Here is a tiny trained network, its code and every weight. The questions are about switching its units off for an input and a class, where a switched-off unit gives its printed mean instead of its output.

import numpy as np


def w(rows, s, z=0):
    codes = np.array(rows[::2]) - 128.0
    scale = np.full(codes.shape[1], s)
    scale[-1] = z or s
    return codes * scale


def norm(h):
    return h / np.sqrt((h * h).mean(-1, keepdims=True) + 1e-5)


def f(y):
    return y / 2 * (1 + np.tanh(0.7978845608 * (y + 0.044715 * y**3)))


def log_softmax(a):
    a = a - a.max(-1, keepdims=True)
    return a - np.log(np.exp(a).sum(-1, keepdims=True))


def net(x, mask):
    res = np.array(x, float).reshape(1, 8) / 4 @ E
    u = 0
    for l in range(4):
        y = f(norm(res) @ A[l][:, :-1].T + A[l][:, -1])
        res = res + np.where(mask[u : u + 7], y, B[l][:, -1]) @ B[l][:, :-1]
        u += 7
    return log_softmax(norm(res)[-1] @ U[:, :-1].T + U[:, -1])


A, B = {}, {}
E = w([
[129,137,132,122,130,125],'x0',
[1,102,180,99,154,130],'x1',
[109,215,194,138,32,167],'x2',
[136,75,91,38,46,161],'x3',
[81,160,45,154,41,31],'x4',
[129,139,134,119,132,120],'x5',
[128,123,126,132,127,131],'x6',
[128,124,125,130,127,131],'x7',
],0.0084)
A[0] = w([
[214,100,204,154,166,215,254],'0.n0',
[255,122,139,160,112,6,131],'0.n1',
[111,160,169,116,108,173,252],'0.n2',
[196,100,143,118,53,121,135],'0.n3',
[184,146,77,112,218,109,148],'0.n4',
[82,220,54,169,30,20,77],'0.n5',
[75,158,178,158,186,98,40],'0.n6',
],0.007,0.0021)
B[0] = w([
[180,70,182,148,154,80,254],'0.n0',
[191,177,45,164,117,244,205],'0.n1',
[146,55,245,172,150,210,177],'0.n2',
[207,212,88,189,88,137,162],'0.n3',
[84,12,56,183,138,135,197],'0.n4',
[152,14,253,207,93,73,243],'0.n5',
[198,74,25,167,120,207,156],'0.n6',
],0.0058,0.0052)
A[1] = w([
[168,53,151,29,53,135,64],'1.n0',
[181,15,121,121,93,98,250],'1.n1',
[154,119,123,96,200,111,38],'1.n2',
[86,144,18,159,101,72,153],'1.n3',
[148,111,93,33,52,163,46],'1.n4',
[1,153,164,115,164,147,63],'1.n5',
[109,160,156,200,180,132,127],'1.n6',
],0.0097,0.0025)
B[1] = w([
[34,235,97,189,173,172,180],'1.n0',
[62,122,186,133,195,62,255],'1.n1',
[121,145,186,115,117,94,147],'1.n2',
[103,121,226,88,142,49,179],'1.n3',
[49,141,53,182,199,172,152],'1.n4',
[172,4,15,76,24,179,159],'1.n5',
[3,180,15,133,79,184,172],'1.n6',
],0.0079,0.0077)
A[2] = w([
[235,167,93,67,148,111,120],'2.n0',
[92,49,194,150,131,154,252],'2.n1',
[51,30,186,85,145,123,139],'2.n2',
[69,201,5,69,55,80,225],'2.n3',
[254,141,92,144,120,121,44],'2.n4',
[51,177,23,226,240,157,43],'2.n5',
[223,173,129,201,143,111,151],'2.n6',
],0.0079,0.0034)
B[2] = w([
[146,129,73,98,139,138,133],'2.n0',
[219,194,82,121,72,130,255],'2.n1',
[203,138,54,123,106,120,232],'2.n2',
[132,108,149,245,135,131,167],'2.n3',
[130,93,57,101,2,205,150],'2.n4',
[91,210,98,130,153,174,211],'2.n5',
[60,85,59,60,88,129,189],'2.n6',
],0.0086,0.0068)
A[3] = w([
[120,140,237,150,39,184,118],'3.n0',
[214,109,167,114,212,227,125],'3.n1',
[35,186,131,1,117,163,42],'3.n2',
[160,210,43,245,85,80,230],'3.n3',
[96,87,128,93,198,85,221],'3.n4',
[107,191,144,205,87,156,103],'3.n5',
[112,34,75,142,168,129,252],'3.n6',
],0.0097,0.0018)
B[3] = w([
[211,165,96,156,174,102,186],'3.n0',
[7,77,172,142,77,34,195],'3.n1',
[84,105,94,142,186,87,130],'3.n2',
[79,81,166,71,151,139,255],'3.n3',
[211,201,168,168,175,207,164],'3.n4',
[132,156,101,103,189,171,188],'3.n5',
[174,178,119,102,52,173,196],'3.n6',
],0.013,0.0094)
U = w([
[92,65,219,149,111,16,119],'0',
[2,138,85,112,213,184,50],'1',
[148,54,52,55,21,165,75],'2',
[215,171,120,135,171,133,252],'3',
],0.014,0.0047)

Each question gives the input, the list of numbers given to net, and the class t.
The units are the neurons (one row each of A and B). Each row of codes is followed by its name. A weight is (code - 128) times the scale printed after its matrix; where a second scale follows, it is the last column's (A, B and U).
mask holds one flag per neuron, layer by layer. A switched-off neuron (its flag False) gives its mean, the last column of its row in B, instead of its output. The means were averaged over made-up inputs and are rounded, as every weight is.
A unit's drop is (log p(t) with every unit on - log p(t) with that unit switched off) / (log p(t) with every unit on - log p(t) with every unit switched off).
The circuit of an input: a set's keep is (log p(t) with only the set's units on - log p(t) with every unit switched off) / (log p(t) with every unit on - log p(t) with every unit switched off). Starting from the 12 units with the biggest drops (on a tie, the unit counted first), units are removed one at a time, each time the one whose removal leaves the highest keep (on an exact tie, the one counted first), for as long as the keep stays at least 0.8.
circuit, biggest first: the units of the circuit, biggest drop first
unit that matters most: the unit with the biggest drop
top k neurons: the k neurons with the biggest drops, biggest first
top k neurons in layer l: the k neurons of layer l with the biggest drops, biggest first
input [5,5,-7,4,-6,-6,5,-4], class 3: unit that matters most -> 3.n4
input [7,7,-6,-5,-1,-4,-8,1], class 2: top 2 neurons in layer 1 -> 1.n5; 1.n0
input [-7,0,-3,-1,-2,1,-6,-2], class 3: circuit, biggest first -> 1.n1; 3.n4
input [-3,-2,3,-4,4,5,1,5], class 0: top 2 neurons in layer 1 -> 1.n0; 1.n4
input [-1,5,-6,3,6,8,-6,-4], class 0: top 2 neurons in layer 1 -> 1.n3; 1.n4
input [-5,-6,8,1,5,-3,-2,-4], class 3: top 3 neurons -> 3.n0; 3.n1; 0.n5
input [-4,2,8,4,-5,8,5,2], class 3: top 2 neurons -> 3.n0; 3.n3
input [-4,5,5,6,2,-1,-1,0], class 1: top 2 neurons -> 1.n0; 1.n4
input [4,4,6,2,7,6,-6,1], class 0: top 2 neurons -> 3.n4; 3.n6
input [0,8,-8,1,5,-1,-7,8], class 2: top 2 neurons -> 1.n5; 0.n0
input [3,-5,3,7,-7,-4,-2,7], class 0: top 3 neurons -> 3.n1; 0.n0; 1.n6
input [6,-2,7,7,5,8,-6,3], class 1: top 2 neurons in layer 3 -> 3.n5; 3.n3
input [-6,8,2,2,7,5,5,-6], class 2: top 4 neurons -> 1.n5; 2.n2; 3.n1; 0.n0
input [-5,1,-4,8,-4,4,-3,-8], class 1: unit that matters most -> 1.n0
input [2,4,7,-5,-6,7,-5,-1], class 3: top 2 neurons -> 3.n0; 1.n6
input [4,-4,0,-8,-7,-8,3,7], class 1: top 2 neurons -> 1.n6; 0.n5
input [-3,3,4,-1,3,8,-6,0], class 3: top 2 neurons -> 3.n1; 3.n0
input [0,-5,5,-6,-5,1,-4,3], class 1: top 3 neurons -> 1.n6; 0.n5; 1.n5
input [-7,6,-7,-5,-2,-6,6,8], class 3: top 3 neurons -> 3.n4; 0.n1; 1.n0
input [0,-2,6,-7,-6,6,-2,7], class 1: unit that matters most -> 1.n6
input [-3,-5,2,-6,6,5,7,-2], class 0: top 4 neurons -> 0.n5; 1.n0; 2.n5; 1.n4
input [-8,4,2,-1,-4,8,-7,-2], class 0: top 2 neurons in layer 2 -> 2.n6; 2.n4
input [-2,-3,-7,-8,0,5,-7,-5], class 1: top 4 neurons -> 2.n5; 1.n6; 0.n1; 3.n0
input [3,-7,3,-7,0,5,-2,3], class 1: top 2 neurons in layer 1 -> 1.n6; 1.n5
input [5,8,-3,6,-7,-3,-3,-3], class 2: top 2 neurons in layer 3 -> 3.n6; 3.n3
input [8,7,7,-4,6,1,0,-6], class 2: top 3 neurons in layer 1 -> 1.n5; 1.n1; 1.n0
input [-2,2,0,-6,-8,-4,6,-2], class 0: circuit, biggest first -> 3.n1
input [5,-7,-6,-5,4,6,2,4], class 2: top 2 neurons in layer 2 -> 2.n4; 2.n6
